Below are the code and all the weights of a small trained network. Each question names an input and a class and asks about switching units off, where a switched-off unit gives its printed mean instead of its output.

import numpy as np


def w(rows, s, z=0):
    codes = np.array(rows[::2]) - 128.0
    scale = np.full(codes.shape[1], s)
    scale[-1] = z or s
    return codes * scale


def norm(h):
    return h / np.sqrt((h * h).mean(-1, keepdims=True) + 1e-5)


def f(y):
    return y / 2 * (1 + np.tanh(0.7978845608 * (y + 0.044715 * y**3)))


def log_softmax(a):
    a = a - a.max(-1, keepdims=True)
    return a - np.log(np.exp(a).sum(-1, keepdims=True))


def net(x, mask):
    res = np.array(x, float).reshape(1, 8) / 4 @ E
    u = 0
    for l in range(3):
        y = f(norm(res) @ A[l][:, :-1].T + A[l][:, -1])
        res = res + np.where(mask[u : u + 6], y, B[l][:, -1]) @ B[l][:, :-1]
        u += 6
    return log_softmax(norm(res)[-1] @ U[:, :-1].T + U[:, -1])


A, B = {}, {}
E = w([
[126,126,129,125,130,130],'x0',
[39,168,195,192,137,130],'x1',
[45,189,9,93,112,171],'x2',
[78,26,105,144,67,136],'x3',
[126,128,128,125,130,128],'x4',
[127,129,128,129,127,124],'x5',
[133,131,127,135,124,129],'x6',
[127,128,127,127,128,128],'x7',
],0.012)
A[0] = w([
[83,115,156,130,152,97,2],'L0N1',
[171,154,219,98,149,40,54],'L0N2',
[141,173,150,152,32,172,21],'L0N3',
[254,114,112,110,51,214,44],'L0N4',
[95,62,131,144,13,154,61],'L0N5',
[47,187,209,232,97,199,57],'L0N6',
],0.0069,0.0065)
B[0] = w([
[99,67,196,153,144,57,74],'L0N1',
[121,137,112,121,100,185,201],'L0N2',
[141,100,140,116,142,106,65],'L0N3',
[133,115,98,119,168,68,159],'L0N4',
[109,99,77,140,241,141,197],'L0N5',
[87,126,136,38,143,6,255],'L0N6',
],0.013,0.0025)
A[1] = w([
[181,68,212,141,108,125,83],'L1N1',
[43,163,185,194,141,142,136],'L1N2',
[204,91,55,54,127,98,33],'L1N3',
[70,5,93,195,62,98,59],'L1N4',
[177,237,145,135,179,113,2],'L1N5',
[145,169,153,135,67,136,100],'L1N6',
],0.013,0.0052)
B[1] = w([
[136,147,79,242,70,186,220],'L1N1',
[216,58,127,58,70,75,229],'L1N2',
[117,80,225,75,99,60,252],'L1N3',
[158,165,179,60,255,190,254],'L1N4',
[75,61,129,104,245,203,232],'L1N5',
[187,96,143,126,153,139,137],'L1N6',
],0.013,0.0061)
A[2] = w([
[178,109,182,118,88,166,210],'L2N1',
[131,130,101,134,45,86,178],'L2N2',
[98,171,57,149,98,158,162],'L2N3',
[124,123,192,108,119,2,2],'L2N4',
[98,150,163,180,82,51,117],'L2N5',
[107,139,88,29,82,148,167],'L2N6',
],0.013,0.0041)
B[2] = w([
[52,207,61,134,108,93,210],'L2N1',
[137,109,164,136,250,172,173],'L2N2',
[225,123,177,179,83,129,152],'L2N3',
[107,104,79,119,84,87,219],'L2N4',
[160,107,118,89,166,157,153],'L2N5',
[141,144,138,198,87,121,254],'L2N6',
],0.014,0.0078)
U = w([
[88,96,125,59,92,10,5],'0',
[94,114,152,71,248,235,75],'1',
[127,159,105,249,73,169,140],'2',
],0.015,0.00014)

Each question gives the input, the list of numbers given to net, and the class t.
The units are the neurons (one row each of A and B). Each row of codes is followed by its name. A weight is (code - 128) times the scale printed after its matrix; where a second scale follows, it is the last column's (A, B and U).
mask holds one flag per neuron, layer by layer. A switched-off neuron (its flag False) gives its mean, the last column of its row in B, instead of its output. The means were averaged over made-up inputs and are rounded, as every weight is.
A unit's drop is (log p(t) with every unit on - log p(t) with that unit switched off) / (log p(t) with every unit on - log p(t) with every unit switched off).
The circuit of an input: a set's keep is (log p(t) with only the set's units on - log p(t) with every unit switched off) / (log p(t) with every unit on - log p(t) with every unit switched off). Starting from the 12 units with the biggest drops (on a tie, the unit counted first), units are removed one at a time, each time the one whose removal leaves the highest keep (on an exact tie, the one counted first), for as long as the keep stays at least 0.8.
units of the circuit, in order: the units of the circuit, biggest drop first
most important unit: the unit with the biggest drop
top k neurons: the k neurons with the biggest drops, biggest first
k most important neurons of layer l: the k neurons of layer l with the biggest drops, biggest first
drop when u is switched off: that unit's drop, to one decimal
input [6,-4,1,5,6,-1,-1,4], class 1: top 2 neurons -> L1N4, L0N6
input [-7,-2,3,-2,-4,-1,3,-2], class 2: top 3 neurons -> L1N4, L2N6, L0N6
input [8,5,7,-2,-6,-7,7,7], class 2: top neuron -> L1N3
input [8,4,7,-5,-2,-4,7,8], class 2: top 3 neurons -> L1N4, L1N3, L2N6
input [-7,-5,-5,-5,-3,-8,2,0], class 0: top 3 neurons -> L1N4, L1N3, L0N4
input [-5,7,1,8,2,5,8,-1], class 1: top 2 neurons -> L1N4, L0N5
input [4,4,1,4,2,-8,-7,-1], class 0: 3 most important neurons of layer 1 -> L1N5, L1N2, L1N1
input [6,-5,-5,6,5,-8,-5,-4], class 1: top 3 neurons -> L1N4, L0N6, L1N2
input [-8,5,4,4,4,4,-8,2], class 0: top 2 neurons -> L1N2, L1N5
input [-2,-6,6,7,-5,6,4,1], class 1: top 2 neurons -> L1N4, L1N2
input [8,-6,-7,5,8,-3,-1,0], class 2: top 3 neurons -> L1N1, L0N6, L1N2
input [1,-7,-7,8,6,-4,-6,1], class 1: 2 most important neurons of layer 2 -> L2N4, L2N6
input [-6,-8,-1,-7,5,-1,7,-6], class 0: top 2 neurons -> L1N3, L1N4
input [-3,6,5,7,0,-1,-6,5], class 1: 2 most important neurons of layer 1 -> L1N4, L1N3
input [0,-6,3,-6,-2,2,1,-4], class 0: most important neuron of layer 1 -> L1N3
input [-2,-3,-1,-3,-4,-7,-1,-4], class 0: top 3 neurons -> L1N3, L1N4, L0N4
input [1,7,-8,8,4,3,-7,0], class 1: top 4 neurons -> L1N4, L2N6, L1N3, L0N5
input [3,7,-6,-6,-8,3,-8,-1], class 0: 2 most important neurons of layer 1 -> L1N2, L1N4
input [1,2,-7,5,-5,-5,3,3], class 2: top 2 neurons -> L1N1, L1N5
input [-6,-7,-2,-5,1,2,-8,-2], class 0: most important unit -> L1N3
input [2,6,-6,8,8,7,4,0], class 1: 3 most important neurons of layer 1 -> L1N4, L1N3, L1N1
input [7,8,7,3,-6,6,-2,7], class 0: 2 most important neurons of layer 1 -> L1N1, L1N2
input [2,-5,-8,1,-1,3,1,-2], class 2: drop when L1N1 is switched off -> 1.8
input [8,3,0,8,1,-5,-5,4], class 1: drop when L1N4 is switched off -> 0.2
input [-5,2,-8,3,-2,3,5,-4], class 2: drop when L2N1 is switched off -> 0.0
input [5,-3,0,6,7,-5,-5,-2], class 1: drop when L1N4 is switched off -> 0.8
input [2,-7,3,-2,8,-3,-4,-5], class 0: units of the circuit, in order -> L1N3
